Below are the code and all the weights of a small trained network. Each question names an input and a class and asks about switching units off, where a switched-off unit gives its printed mean instead of its output.

import numpy as np


def w(rows, s, z=0):
    codes = np.array(rows[::2]) - 128.0
    scale = np.full(codes.shape[1], s)
    scale[-1] = z or s
    return codes * scale


def f(y):
    return np.maximum(y, 0)


def log_softmax(a):
    a = a - a.max(-1, keepdims=True)
    return a - np.log(np.exp(a).sum(-1, keepdims=True))


def net(x, mask):
    res = np.array(x, float).reshape(1, 5) / 4 @ E
    y = f(res @ A[0][:, :-1].T + A[0][:, -1])
    res = res + np.where(mask, y, B[0][:, -1]) @ B[0][:, :-1]
    return log_softmax(res[-1] @ U[:, :-1].T + U[:, -1])


A, B = {}, {}
E = w([
[135,94,157,156,219,70,197,101,196],'x0',
[73,102,137,166,156,59,44,180,81],'x1',
[122,107,228,49,113,103,136,157,121],'x2',
[86,51,182,191,103,192,173,103,112],'x3',
[10,176,88,109,99,107,163,150,137],'x4',
],0.012)
A[0] = w([
[15,157,72,111,95,128,187,136,146,130],'N1',
[112,109,157,166,222,41,202,122,176,92],'N2',
[153,139,114,84,101,164,173,130,141,66],'N3',
[66,96,159,168,159,74,26,148,85,111],'N4',
[142,130,38,216,148,172,133,114,135,124],'N5',
[123,124,96,200,138,111,97,131,120,137],'N6',
[126,128,232,29,113,79,123,140,123,110],'N7',
[177,191,68,30,144,47,90,138,147,76],'N8',
[90,97,133,150,134,99,66,147,116,73],'N9',
[122,112,117,111,83,163,88,131,128,68],'N10',
[121,135,122,116,24,175,55,137,82,144],'N11',
[120,150,126,100,73,179,56,134,82,74],'N12',
[254,95,154,171,151,165,69,128,112,110],'N13',
[172,149,106,92,102,190,212,116,150,117],'N14',
[57,160,122,116,132,113,152,133,120,74],'N15',
[147,143,122,104,129,147,139,116,133,74],'N16',
[144,128,106,83,100,159,163,114,160,96],'N17',
[144,133,89,116,133,116,121,125,135,255],'N18',
[102,84,186,95,102,136,141,130,127,80],'N19',
[115,114,135,154,126,78,67,123,132,68],'N20',
[63,63,186,222,75,197,168,124,104,124],'N21',
[143,146,48,196,122,124,125,120,144,40],'N22',
],0.015,0.0091)
B[0] = w([
[150,47,123,141,47,53,76,104,134,220],'N1',
[149,80,106,34,204,84,205,139,151,249],'N2',
[145,159,110,171,103,150,183,110,116,165],'N3',
[160,228,160,174,80,106,174,128,137,225],'N4',
[103,133,156,52,105,236,123,140,108,218],'N5',
[118,171,160,87,102,164,125,147,125,181],'N6',
[84,141,143,49,61,242,93,144,114,213],'N7',
[115,112,96,242,233,160,71,121,109,219],'N8',
[134,165,103,180,89,148,172,113,120,174],'N9',
[124,68,98,135,156,120,184,130,92,156],'N10',
[142,114,146,34,193,83,166,141,179,219],'N11',
[135,72,98,84,179,129,192,123,131,190],'N12',
[130,36,102,160,42,38,80,101,131,225],'N13',
[145,233,155,161,93,88,171,151,128,209],'N14',
[157,52,114,163,78,124,118,107,109,170],'N15',
[127,114,119,172,119,130,157,118,118,145],'N16',
[149,166,136,176,113,134,169,130,127,170],'N17',
[110,214,227,79,156,97,67,155,189,190],'N18',
[104,127,118,106,114,208,102,130,97,173],'N19',
[145,125,108,190,110,148,179,114,119,164],'N20',
[117,168,116,210,238,132,46,135,137,240],'N21',
[96,66,65,132,99,252,160,131,71,181],'N22',
],0.022,0.021)
U = w([
[163,91,94,44,184,98,213,155,168,103],'0',
[176,212,138,165,67,120,213,122,100,132],'1',
[107,136,94,172,205,143,47,141,117,103],'2',
[80,118,130,55,66,218,108,156,73,140],'3',
[162,44,100,123,28,63,72,86,132,121],'4',
[114,187,237,53,135,73,55,168,190,255],'5',
[56,186,145,86,130,73,150,60,2,105],'6',
],0.0088,0.014)

Each question gives the input, the list of numbers given to net, and the class t.
The units are the neurons (one row each of A and B). Each row of codes is followed by its name. A weight is (code - 128) times the scale printed after its matrix; where a second scale follows, it is the last column's (A, B and U).
mask holds one flag per neuron, in row order. A switched-off neuron (its flag False) gives its mean, the last column of its row in B, instead of its output. The means were averaged over made-up inputs and are rounded, as every weight is.
A unit's drop is (log p(t) with every unit on - log p(t) with that unit switched off) / (log p(t) with every unit on - log p(t) with every unit switched off).
most important unit: the unit with the biggest drop
k most important neurons: the k neurons with the biggest drops, biggest first
drop when u is switched off: that unit's drop, to one decimal
input [-8,-2,-5,-8,-5], class 0: 4 most important neurons	[N11 N12 N21 N10]
input [7,7,8,4,7], class 3: 3 most important neurons	[N7 N19 N11]
input [1,-6,-3,7,-7], class 2: most important unit	N21
input [3,6,8,-6,-1], class 3: 3 most important neurons	[N7 N21 N14]
input [-8,5,4,6,-6], class 0: 2 most important neurons	[N11 N12]
input [-3,-1,2,1,2], class 5: 2 most important neurons	[N2 N22]
input [4,-5,-6,-5,-4], class 3: 4 most important neurons	[N5 N21 N22 N4]
input [1,-4,5,2,-2], class 3: 2 most important neurons	[N7 N4]
input [2,-3,5,-3,-4], class 3: 3 most important neurons	[N7 N21 N1]
input [-1,-6,-2,7,-5], class 2: 2 most important neurons	[N21 N4]
input [-6,3,-6,8,-3], class 2: 2 most important neurons	[N21 N2]
input [-5,-1,-1,6,-6], class 2: 4 most important neurons	[N21 N2 N1 N15]
input [-4,-6,4,-1,-5], class 1: 2 most important neurons	[N14 N2]
input [1,-3,-7,6,3], class 3: most important unit	N5
input [4,-8,8,8,8], class 1: drop when N8 is switched off	3.4
input [-8,6,-8,4,2], class 0: drop when N12 is switched off	1.1
input [3,7,-5,2,-5], class 1: drop when N4 is switched off	0.9
